[[149 122 114 108]
 [140 120 105 112]
 [154 123 135 102]]
->
[[108 149 122 114]
 [112 140 120 105]
 [102 154 123 135]]

[[131 114 131 134 127]
 [132 128 122 112 118]
 [131 114 128 131 129]
 [128 126 122 123 116]
 [130 126 117 108 119]
 [131 104 124 129 132]
 [129 127 123 123 115]
 [133 129 121 108 121]
 [128 128 125 125 117]
 [133 133 126 109 120]
 [133 150 128 121 146]]
->
[[127 131 114 131 134]
 [118 132 128 122 112]
 [129 131 114 128 131]
 [116 128 126 122 123]
 [119 130 126 117 108]
 [132 131 104 124 129]
 [115 129 127 123 123]
 [121 133 129 121 108]
 [117 128 128 125 125]
 [120 133 133 126 109]
 [146 133 150 128 121]]

[[130 117 137 123 129 129 127 119 124 121 124]
 [130 136 123 141 126 116 137 124 132 130 152]
 [125 112 141 120 135 149 134 137 129 132 122]
 [128 125 136 120 139 140 131 131 124 128 122]]
->
[[124 130 117 137 123 129 129 127 119 124 121]
 [152 130 136 123 141 126 116 137 124 132 130]
 [122 125 112 141 120 135 149 134 137 129 132]
 [122 128 125 136 120 139 140 131 131 124 128]]

[[132 125 130 130 130 130 130 132 127 129 131]
 [130 128 131 125 129 130 132 126 126 127 127]
 [129 128 128 129 128 129 129 129 129 127 127]
 [129 128 128 130 127 128 127 129 130 132 131]
 [126 124 121 117 114 129 108 131 126 127  99]
 [131 129 131 128 127 126 125 131 129 133 131]]
->
[[131 132 125 130 130 130 130 130 132 127 129]
 [127 130 128 131 125 129 130 132 126 126 127]
 [127 129 128 128 129 128 129 129 129 129 127]
 [131 129 128 128 130 127 128 127 129 130 132]
 [ 99 126 124 121 117 114 129 108 131 126 127]
 [131 131 129 131 128 127 126 125 131 129 133]]

[[144 144 122 127 120]
 [132 131 131 128 128]
 [105 130 117 137 139]
 [118 131 120 131 129]
 [133 133 129 129 126]
 [103 112 116 134 133]
 [127 126 129 129 126]
 [105 121 118 133 137]
 [130 128 129 129 124]
 [124 127 129 130 127]
 [128 127 130 129 126]]
->
[[120 144 144 122 127]
 [128 132 131 131 128]
 [139 105 130 117 137]
 [129 118 131 120 131]
 [126 133 133 129 129]
 [133 103 112 116 134]
 [126 127 126 129 129]
 [137 105 121 118 133]
 [124 130 128 129 129]
 [127 124 127 129 130]
 [126 128 127 130 129]]

[[110 109 140 137]
 [139 115 155 145]
 [106 145 117 113]
 [146 118 121 122]]
->
[[137 110 109 140]
 [145 139 115 155]
 [113 106 145 117]
 [122 146 118 121]]

[[123 123 127 120]
 [129 129 130 128]
 [127 129 131 130]
 [128 128 128 128]
 [130 128 126 126]
 [113 102 126 121]
 [129 129 127 127]
 [129 129 127 127]
 [130 129 125 125]
 [137 130 112 128]]
->
[[120 123 123 127]
 [128 129 129 130]
 [130 127 129 131]
 [128 128 128 128]
 [126 130 128 126]
 [121 113 102 126]
 [127 129 129 127]
 [127 129 129 127]
 [125 130 129 125]
 [128 137 130 112]]
---
[[147 109 121]
 [135 150 145]
 [139 112 125]
 [154 140 132]
 [128 151 111]]
->
[[128 151 111]
 [154 140 132]
 [139 112 125]
 [135 150 145]
 [147 109 121]]

[[147 103]
 [124 135]
 [120 135]
 [124 136]
 [130 118]]
->
[[130 118]
 [124 136]
 [120 135]
 [124 135]
 [147 103]]

[[112 119]
 [112 121]
 [ 99 111]
 [125 114]
 [128 117]
 [110 118]]
->
[[110 118]
 [128 117]
 [125 114]
 [ 99 111]
 [112 121]
 [112 119]]

[[108 146 108 116]
 [147 151 105 126]
 [126 133 130 122]
 [100 105 137 129]
 [127 138 131 110]]
->
[[127 138 131 110]
 [100 105 137 129]
 [126 133 130 122]
 [147 151 105 126]
 [108 146 108 116]]

[[139 132 131]
 [122 124 106]
 [136 153 128]]
->
[[136 153 128]
 [122 124 106]
 [139 132 131]]

[[130 138 134 131 128 122 136 129 130 128 129 133 122 133 132]
 [127 127 127 127 131 132 122 130 128 128 118 125 126 126 124]
 [137 121 132 125 123 134 127 129 130 124 133 124 128 132 134]
 [113 121 116 101 123 133 136 132 145 142 114 139 141 124 131]
 [128 128 133 121 121 120 131 124 141 125 130 130 124 124 127]]
->
[[128 128 133 121 121 120 131 124 141 125 130 130 124 124 127]
 [113 121 116 101 123 133 136 132 145 142 114 139 141 124 131]
 [137 121 132 125 123 134 127 129 130 124 133 124 128 132 134]
 [127 127 127 127 131 132 122 130 128 128 118 125 126 126 124]
 [130 138 134 131 128 122 136 129 130 128 129 133 122 133 132]]

[[111 121 123 133 136 121 139 122 114 121 137 148 127 147 136]
 [142 123 133 130 121 125 127 133 127 124 132 134 125 133 126]
 [106 134 120 122 122 130 127 123 125 133 124 128 126 125 128]
 [129 126 136 131 121 131 129 130 132 133 124 129 126 126 131]]
->
[[129 126 136 131 121 131 129 130 132 133 124 129 126 126 131]
 [106 134 120 122 122 130 127 123 125 133 124 128 126 125 128]
 [142 123 133 130 121 125 127 133 127 124 132 134 125 133 126]
 [111 121 123 133 136 121 139 122 114 121 137 148 127 147 136]]

[[121 124 114]
 [116 125 139]
 [137 149 157]
 [130 138 141]
 [151 112 115]
 [117 137 149]
 [117 126 107]
 [128 127 127]
 [123 119 121]
 [117 137 124]]
->
[[117 137 124]
 [123 119 121]
 [128 127 127]
 [117 126 107]
 [117 137 149]
 [151 112 115]
 [130 138 141]
 [137 149 157]
 [116 125 139]
 [121 124 114]]
---
[[120 130 119 126 122 130 125 139 123]
 [125 141 116 138 137 105 138 102 123]]
->
[[120 130 119 126 122 130 125 139 123]]

[[139 120 132 137 135 121]
 [137 127 130 134 127 122]
 [131 128 127 132 121 119]
 [127 131 133 125 141 145]
 [123 138 135 128 140 149]
 [132 133 129 125 128 133]
 [127 142 135 123 140 154]
 [127 132 129 133 127 125]]
->
[[139 120 132 137 135 121]
 [131 128 127 132 121 119]
 [123 138 135 128 140 149]
 [127 142 135 123 140 154]]

[[150 123 123 120 135 114 131 138 143 106 107 127 105 138]
 [127 126 128 122 126 137 125 121 121 140 147 121 138 126]
 [137 128 127 122 130 120 134 128 129 125 120 127 120 133]]
->
[[150 123 123 120 135 114 131 138 143 106 107 127 105 138]
 [137 128 127 122 130 120 134 128 129 125 120 127 120 133]]

[[132 114 124 133 136 150]
 [128 119 119 126 141 133]]
->
[[132 114 124 133 136 150]]

[[127 140 130 113 127 127 123 112 126]
 [126 128 130 155 131 130 114 115 129]
 [125 127 130 127 127 128 127 124 133]
 [126 130 127 131 119 127 132 122 130]
 [127 127 125 141 130 129 135 130 124]
 [125 121 120 132 137 127 125 127 128]
 [131 137 114 127 131 132 120 118 124]]
->
[[127 140 130 113 127 127 123 112 126]
 [125 127 130 127 127 128 127 124 133]
 [127 127 125 141 130 129 135 130 124]
 [131 137 114 127 131 132 120 118 124]]

[[ 99 151 141]
 [101 139 120]
 [154 107 117]
 [140 117 120]
 [106 139 127]
 [133 125 127]
 [142 121 129]
 [113 129 113]]
->
[[ 99 151 141]
 [154 107 117]
 [106 139 127]
 [142 121 129]]

[[103 152 147 103 117 143]
 [151 148 126 143 124 150]
 [125 133 136 134 132 138]]
->
[[103 152 147 103 117 143]
 [125 133 136 134 132 138]]
---
[[126 139]
 [151 109]]
->
[139 151]

[[156 147]
 [103 126]
 [102 119]]
->
[147 103]

[[137 132]
 [111 126]
 [132 124]
 [135 132]
 [106 124]]
->
[132 111]

[[101 129 127]
 [131 129 123]
 [153 119 132]]
->
[127 129 153]

[[117 109 130 123]
 [151 140 123 131]]
->
[123 123]

[[130 121 127 133 135]
 [119 124 131 131 127]
 [105 123 126 127 131]]
->
[135 131 126]

[[124 106 146 134]
 [131 119 111 121]
 [138 113 137 111]
 [119 114 138 112]]
->
[134 111 113 119]

[[123 124 133 122 131]
 [119 118 134 117 134]
 [126 127 128 126 127]
 [107 111 139 106 135]
 [126 126 128 126 129]]
->
[131 117 128 111 126]

[[109 132 103 132]
 [117 138 124 125]
 [109 136 109 145]]
->
[132 124 136]
